Each row is followed by roughly how far along a hidden order it lies, from 0 to 12. A new part has a new order.
In the rows, 128 means zero.
[127 152 120 133 145 132 131 128 134 153 120 133 134 144 124 129 127 133
 128 142  84 127 144 122 130 125 155 125 127 122 119 125 128 132 124 130
 136 138 128 137 118 134 127 129 127 133 132] => 0
[121 134 120 135 127 128 128 130 128 161 104 135 159 130 128 128 128 129
 129 133 132 128 168 119 131 125 135 162 126 133  96 127 131 141 123 122
 154 126 140 146 131 126 128 140 134 124 145] => 2
[103  78  79 133 105 117 126 117 138 133 154 127   1 124 131 127 126 144
 112 140 123 144 153 117 128 125  45 108 127 118 139 132 107 146 126 131
 160 124 117 116 180 120 119 136 156 152 121] => 8
[117 235 171 130 122 145 132 123 144 133  84 142 255  55 132 123 132 126
 149 112  50 112 110  98 125 137 200 186 137  80  85 109 153 121 116 128
 111 136 136 129  75 129 140 126 131 114 109] => 12
[127 118 118 132 129 130 127 126 124 131 159 128  91 143 140 136 126 135
 115 134 128 132 145 130 125 122 150 127 124 137 151 128 125 127 127 132
 130 126 120 129 149 125 123 131 136 133 137] => 0
[149 101 127 125 120 144 127 119  84 140 132 128 131 126 136 103 131 136
 128 135 147 119  99 121 123 125 191  71 132 135 144 127 128 108 128 138
 128 128 128 136 141 115 126 125 112 129  90] => 4
[134 203  58 151 125 139 131 114 126 217 145 147 128 177 130 122 119 126
 127 146  23 150 249  97 125 128 159 118 116 130 104 102 122 154 116 117
 195 134 162 169 158 121 123 137 174 119 162] => 11
[116 137 120 129 117 131 127 110 180 158 114 135 141 155 136 122 125 130
 119 126  54 129 175 118 121 123  56 157 121 150 119 113 115 133 126 125
 118 121 136 174 180 132 125 126 137 112 153] => 3
[126 227 131 125 125 134 134 129 158 136  46 141 248  92 104 104 128 112
 145 125  64 118 144  95 132 138 171 180 133  86  91 112 154 132 128 128
 125 143 151 165  77 127 141 148 123 112 126] => 10
[138 180 159 128 156 128 130 135 130 163 127 128 212 155 109 103 131 119
 144 131 113 118  99 114 134 137 209 120 134  91 112 125 145 139 124 125
 122 136 123 139 105 135 137 136 127 140 115] => 6
[130  23 128 118  80 125 123 141  92 122 102 105 148 141 124 126 132 136
 128 112 205 129  62 164 122 124 112 159 130 158 165 137 116 130 129 134
  94 111 107  88 139 116 116 100 124 123 129] => 10
[129  79 126 132 123 125 125 122 139  86 116 127  63 124 145 148 129 127
 117 125 152 128 123 144 122 127  65 129 127 154 151 134 116 125 128 127
 123 117 119 113 171 127 120 125 138 131 151] => 5
[123 147 121 132 127 132 133 123 166 203  59 143 186 125 114 131 126 118
 136 130 124 128 179 116 127 134 113 176 128 133 135 122 138 139 126 119
 164 137 142 133 137 139 137 146 137 131 130] => 6
[107 226  78 129 164 122 128 127 199 126 160 149 206 153 114 145 121 107
 126 131  27 128 135 103 125 138 119 150 129 107  87 124 134 127 120 115
 183 136 165 160 106 148 126 156 152 112 127] => 11
[120 115 121 130 127 131 127 125 111 107 159 127  69 124 128 131 127 130
 126 139 134 126 137 131 127 126 104 108 125 145 136 128 124 134 122 125
 127 131 114 129 136 127 125 130 137 142 125] => 0
[125  79  99 143 128 125 124 120 110  64 212 132 130 183 157 160 123 132
 109 130 155 136 152 143 121 122  55 118 120 140 170 131  97 127 134 132
 137 130 123 113 203 124 116 121 145 144 113] => 9
[124 160 106 139 126 129 128 118 148 146 124 135 148 120 132 135 125 126
 125 130  86 130 138 127 125 125 144 135 125 130 119 115 131 122 124 128
 141 125 131 141 140 131 128 134 132 120 136] => 1
[152 135 162 129 122 130 122 116  72 159 197 109  50  98 155 103 128 144
 113 115 212 123 138 157 110 124 104 174 130 177 168 137 109  92 137 131
  60 119 104  95 195 124 111 123 129 109 100] => 12
[131 140 161 155 120 171 127  54 115 228 156 144 145  83 170  93 119 150
 113 158  63 131 191 101 107 100 255 136 122 176 150  82 100  94 113 150
 101 126 123 164 253 109 118 158 143 130  63] => 0
[143 232 151 112 160 122 133 174 151 155  19 128 129  71  87 139 133 117
 158  99 131 111  88 124 142 152 155 160 134  48 104 154 177 139 128 113
 115 135 150 135   3 141 133 119  96 102 146] => 10
[144 115 185 124 136 140 128 124  96 136 133 129 124 138 122 128 127 130
 138 139 142 111 105 123 128 126 229  49 134 110 138 131 136 113 126 135
  96 137 119 134  98 126 128 135 104 142  83] => 5
[142 142 152 152 166 166 135 119  77 141 166 140   1 145 118 136 117 156
 134 195 121 118 244  93 148 131 255   1 123 113 170 134 132 165 115 130
 181 164  88 122  89 136 138 172 127 196  73] => 4

[110 160 143 158 133 113 123 123  91 120 152 119 124 120 146 151  92 131
 150 124 152 139 121 160 139 129 156 141  80 138] => 6
[110  75 120 112 133 157 138  79 114 138 133 156 131 119 127 130 151  93
 118 120 115 114 124  97 196  85  99 105  39 129] => 12
[119 166 144 155 139  91 111 152 160 126 192  94 143 157 146 165  81 149
 172 150 159 151 132 140 128 120 151 160 183 116] => 0
[151  71 100  85 107 155 146 105 122 130 121 163 123 129 112 110 175 105
  98 147 107 109 129  77 187 109  96 109  95 148] => 10
[147 102 133 104 142 123 123  94  82 118 176 122 144 160 113 137 140 126
 144 142 129 114 133  84 177  71 109 146  39 138] => 8
[142 139 158 137 135  96 116 136 148 123 147 131 130 137 130 132 124 142
 138 136 137 128 132 150 111 141 127 134 117 123] => 6
[109  87 106 126 110 163 154 126 158 127  88 167 109  99 121 144 149 120
 122 145 115 121 122 114 144 151 123  93 134 145] => 8
[163 108 144 114 135 117 125 145 164 124 124 105 128 141 109 137 138 155
 142 147 123 122 142 124 128 145 116 130 137 124] => 6
[128 124 100  96 117 128 139 113  60 119 119 159 121  98 155 141 146  83
 127 126 126 131 114 158 184 114 135 140 149 141] => 7
[142 181 149 161 138  90 119 159 129 117 105 108 116 120 132 129 102 162
 152 111 139 144 136 184  86 148 154 140 170 126] => 6
[132  96  76  89  91 180 160  77  56 127  99 176  95 102 131 120 153  73
  91 114 112 117 124 140 186 128 132 102  60 173] => 12
[101 141 165 177 146 104 112 111  84 118 110 129 142 119 131 122 114 124
 128  90 133 132 114 159 122  95 134 132  22 128] => 10
[136 158 154 144 149  94 115 180 187 115 142  78 132 156 121 152 101 189
 181 144 155 137 139 104  96 117 139 158 165 118] => 0
[185 147 125  97 131  90 116 156 133 125 199 113 151 164 142 135 126 139
 134 166 150 149 146 130 157 115 127 196 255 114] => 0
[100 142 143 150 134 123 120 109  92 118 131 145 113 108 148 152 119 103
 159 121 148 132 115 177 157 130 145 133  51 139] => 8
[101 119 110 140 106 167 147 124 125 125  80 172 106  91 137 131 144  94
 123 119 120 127 109 161 143 140 134 104 134 146] => 8
[ 90  75 119 142 109 195 146 104 159 138 124 144 111 121 106 134 137 124
 127 146 125 102 126  57 142 126 110  95   1 152] => 10
[143 147 156 136 144 115 115 175 175 120 183  79 143 169 103 135 112 198
 149 158 149 121 141  80  90 139 132 151 149 114] => 2
[133 171 142 142 134  91 124 146 131 121 103 130 108 112 132 131 114 141
 142 124 135 139 126 189 100 184 153 130 156 130] => 6
[144  41 109  71 147 139 141 108  43 109 123 119 158 157  95 138 169 116
 112 135  91  95 125  42 194  81  84 138  45 132] => 10
[ 99 129 165 154 157 119 119 117  86 111 128 103 140 135 128 157 113 152
 163 113 139 121 121 119 150  94 136 149   6 123] => 7
[129 164 138 139 143  90 112 112  45 117 190 114 129 140 152 149  93 116
 156 122 147 145 125 155 166 101 149 167 112 133] => 5
[105  90 122 138 110 163 138 111 151 129  96 158 117 113 118 128 152 115
 130 130 121 113 116 109 137 121 109 105  38 146] => 10
[113 130 188 163 149  88 103 106 119 124 150 132 156 137 127 117 126 145
 129 111 137 126 124 128 122  60 117 140  32 122] => 9
[120  82 112 106 114 147 133  88 126 140 181 166 143 129 135 129 159  84
 108 156 121 120 119  98 188  89 102 115  99 135] => 8
[132  74 118 107 122 171 142 122 129 128 115 127 138 139  93 117 154 137
 113 141 107 106 132  47 141 110  94 118  72 136] => 9
[ 99 223 156 200 116  68 112 140 164 140 160 149 130 102 168 112  84 142
 124 123 159 165 122 214  92 112 165 124 164 131] => 5
[143 109 164  82 177  82 104 120  64 115 206  72 169 187 112 145 132 151
 148 147 130 107 131  52 172  81 107 191  64 102] => 5
[149 169 154 144 135 105 117 171 152 117 117  93 120 143 109 119 120 186
 136 119 144 127 144 143  66 138 143 142 157 122] => 5
[116  60 103  91 141 165 141  78 104 129 150 164 128 124 129 164 148  79
 154 158 110 119 123  74 234 107  93 106  50 131] => 9
[141 104 130  90 118 114 129 100  91 124 138 173 125 113 149 132 161  76
 132 129 125 135 116 154 193 100 112 140 159 133] => 7
[138 101 169 141 146 121 111 116 125 114 139 107 134 145 109 142 128 154
 171 127 138 118 137 103 139  96 113 137  18 124] => 8
[185 105 131  81 156  69 113 139  94 111 206 125 161 170 146 162 193  97
 151 171 134 145 138 134 199 100 122 159 247 112] => 0
[227  57 131  51 120 103 126 171 214  81   1 168  76 137  90 120 239 138
 165 104 112 102 135 186  63 141  92 122 214 136] => 7
[144  65 101  79 111 163 145  93 107 127 140 165 123 134 123 137 167  84
 125 150 115 113 123  90 199  93 100 116  69 152] => 9

New part:
[156 111 108 128 165 157 129 152 116 157 132 153 140 100  76  95  86 105
 147 114 135 128 149 132 139 121 153  67 122 133 141 134 116 104 120 156
 232  90 112 139  87  85 137 146 116 130 123 154 164 132  93 136  97 107
 149 126 139 128 131 120 144  92 124 154 134] => 3
[172 111 110 136 138 144 112 167 120 174 141 164 148 100  42 105  88 101
 142 105 137 104 130 131 132 122 218  63 128 137 148 105  96 112 119  99
 255  74 112 150  87  91 135 152 124 127 123  80 136 151 109 137 105 106
 169  98 146 128 131 118 148 102 118 145 151] => 10
[161 107 105 139 144 159 128 150 116 170 133 152 135 102  71  88  84 103
 145 112 136 129 137 135 141 121 159  63 121 133 138 143 121 105 120 130
 226  93 112 135  89  92 138 144 115 131 120 141 175 132 126 135 102 110
 146 108 137 130 132 120 141  90 122 156 133] => 6
[171 118 119 143 159 135 122 161 120 162 132 155 154  86  78 108  87 108
 144 111 137 125 154 118 124 123 184  75 126 139 144 109 121 105 114 130
 242  80 117 147  79  91 137 148 119 126 129 143 114 163 122 142 104 106
 158 115 132 120 130 121 143 120 120 143 129] => 7
[157 107 114 134 165 146 134 158 117 160 134 157 146  95  79 110  85 109
 140 120 131 122 148 129 135 121 173  61 127 134 148 119 107 106 119 141
 221  82 113 152  82  74 134 149 122 130 126 143 155 139 103 134 106 104
 154 124 141 127 130 118 144  89 122 145 150] => 4
[154 117 100 139 151 156 127 152 118 170 132 158 151  87  80 107  87 108
 142 109 132 126 152 124 129 121 176  67 122 135 143 123 120 106 116 137
 220  92 117 145  85  78 139 147 114 129 129 135 140 148 130 140 103 106
 169 113 145 120 129 120 143 104 125 144 123] => 7
[156 113 124  83 173 159 125 151 117 142 131 161 121  95  69  91  31 105
 152 114 132 129 163 132 142 122 116  40 116 134 144 138 124  86 110 169
 206  93 112 135  74  57 138 144 115 135 130 167 163 136  31 137 102 108
 107 138 139 127 132 121 143  96 126 156 129] => 0
[158 117 126 126 185 140 126 158 120 151 132 157 156  84  79 117  88 110
 146 115 132 123 171 118 125 123 159  72 126 138 146 107 120 106 114 162
 236  84 119 152  81  77 137 149 119 127 134 155 117 159  87 141 102 103
 162 136 139 118 128 120 143 114 122 139 134] => 3
[174 123 129 145 166 123 120 166 121 156 132 156 159  81  92 117  90 113
 142 110 138 123 161 111 118 124 187  78 128 142 145  93 120 107 113 129
 253  84 119 152  79  86 136 150 124 123 131 140  85 176 117 145 104 105
 162 119 130 116 129 120 144 132 118 136 131] => 6
[180 127 133 146 171 116 116 172 124 151 130 158 166  77  86 123  91 112
 141 108 138 122 168 105 112 124 190  76 129 144 145  83 123 105 109 134
 254  79 123 155  83  86 136 151 122 122 134 140  63 186 112 149 107 104
 166 119 126 111 128 121 142 147 118 131 126] => 4
[160 112 108 141 145 155 121 158 117 173 136 154 143  89  75  97  86 103
 143 109 136 126 140 130 134 121 188  71 123 135 141 128 119 106 118 120
 222  87 115 140  84  87 137 145 117 129 122 118 150 142 128 138 101 108
 162 105 139 126 131 120 145 100 122 150 134] => 8
[172 106 154  74 197 130 134 167 119 133 138 161 134  93  68 117  24 111
 153 127 130 120 165 124 139 122 143  23 124 136 156 104 100  90 111 159
 252  72 111 157  66  41 133 153 130 132 133 174 137 150   1 134 107 103
 101 152 134 129 131 117 148  95 119 141 167] => 0
[155 105 115 133 158 146 136 160 117 168 138 159 146  92  76 110  88 110
 143 121 131 121 143 129 135 121 187  59 127 134 149 119 106 105 121 127
 255  80 112 154  82  69 134 150 123 130 126 142 153 143 115 134 105 104
 154 119 143 128 130 118 146  84 122 143 155] => 6
[173 112 134 107 173 148 122 156 117 140 131 150 136 103  66  82  63 101
 153 113 141 131 156 133 145 122 124  73 117 135 141 136 125  99 116 168
 215  89 112 129  89 105 138 143 115 134 125 175 160 138  43 138 104 112
 108 134 126 131 134 121 143 103 123 162 130] => 2
[181 114 124 139 152 140 115 167 120 165 141 155 150  96  64 104  87 110
 143 108 139 115 138 127 128 123 220  67 128 139 147 106 111 111 117 110
 255  76 114 152  90  91 135 148 125 126 124 109 120 159 107 138 105 108
 171 109 143 125 131 119 147 114 116 144 147] => 9
[171 116 117 145 150 146 117 161 119 169 137 153 149  90  74 101  86 107
 145 106 138 123 144 127 130 122 198  73 125 137 142 116 120 109 116 119
 248  84 114 144  92  92 137 146 118 127 125 119 129 153 124 140 104 105
 167 108 138 124 131 120 144 111 120 147 132] => 8
[181 118 118 146 148 138 117 161 118 160 130 150 140 100  68  84  85 103
 146 107 145 132 141 128 134 123 163  81 121 137 135 129 126 106 118 127
 234  87 112 130  90 115 137 143 116 127 118 151 139 150 104 141 103 113
 132 105 120 129 134 121 144 117 118 160 126] => 6
[181 123 131 145 166 121 117 168 122 153 132 154 161  83  80 113  91 112
 141 110 139 124 160 111 118 124 188  78 128 142 144  93 120 104 114 129
 246  79 119 152  83  93 136 150 122 123 130 140  83 176 113 146 104 103
 160 116 126 117 129 120 143 135 117 138 130] => 5
[174 120 113 145 148 142 117 152 119 162 130 153 145  92  75  94  88 104
 144 107 141 130 149 123 129 123 169  89 122 138 139 123 129 106 116 131
 226  90 117 135  84 102 138 145 115 127 123 145 127 154 121 143 104 109
 147 108 127 124 132 122 143 122 121 152 122] => 5
[160 117  83 145 126 162 100 156 118 177 137 166 146  90  36  99  88  92
 141  90 136 104 133 130 128 121 200  82 123 139 138 119 110 107 115 112
 223  90 117 137  97  84 140 145 115 128 126  51 131 154 142 136 101 106
 185  81 152 117 130 121 143 113 122 148 120] => 12
[145 114  94 141 155 165 125 149 116 155 128 155 142  93  78  94  89 104
 144 108 134 129 156 128 134 123 151  80 121 135 137 134 128 103 116 156
 215  99 117 137  91  84 140 144 111 130 126 143 158 137 121 139 102 107
 161 118 142 123 130 122 142 100 127 153 118] => 3
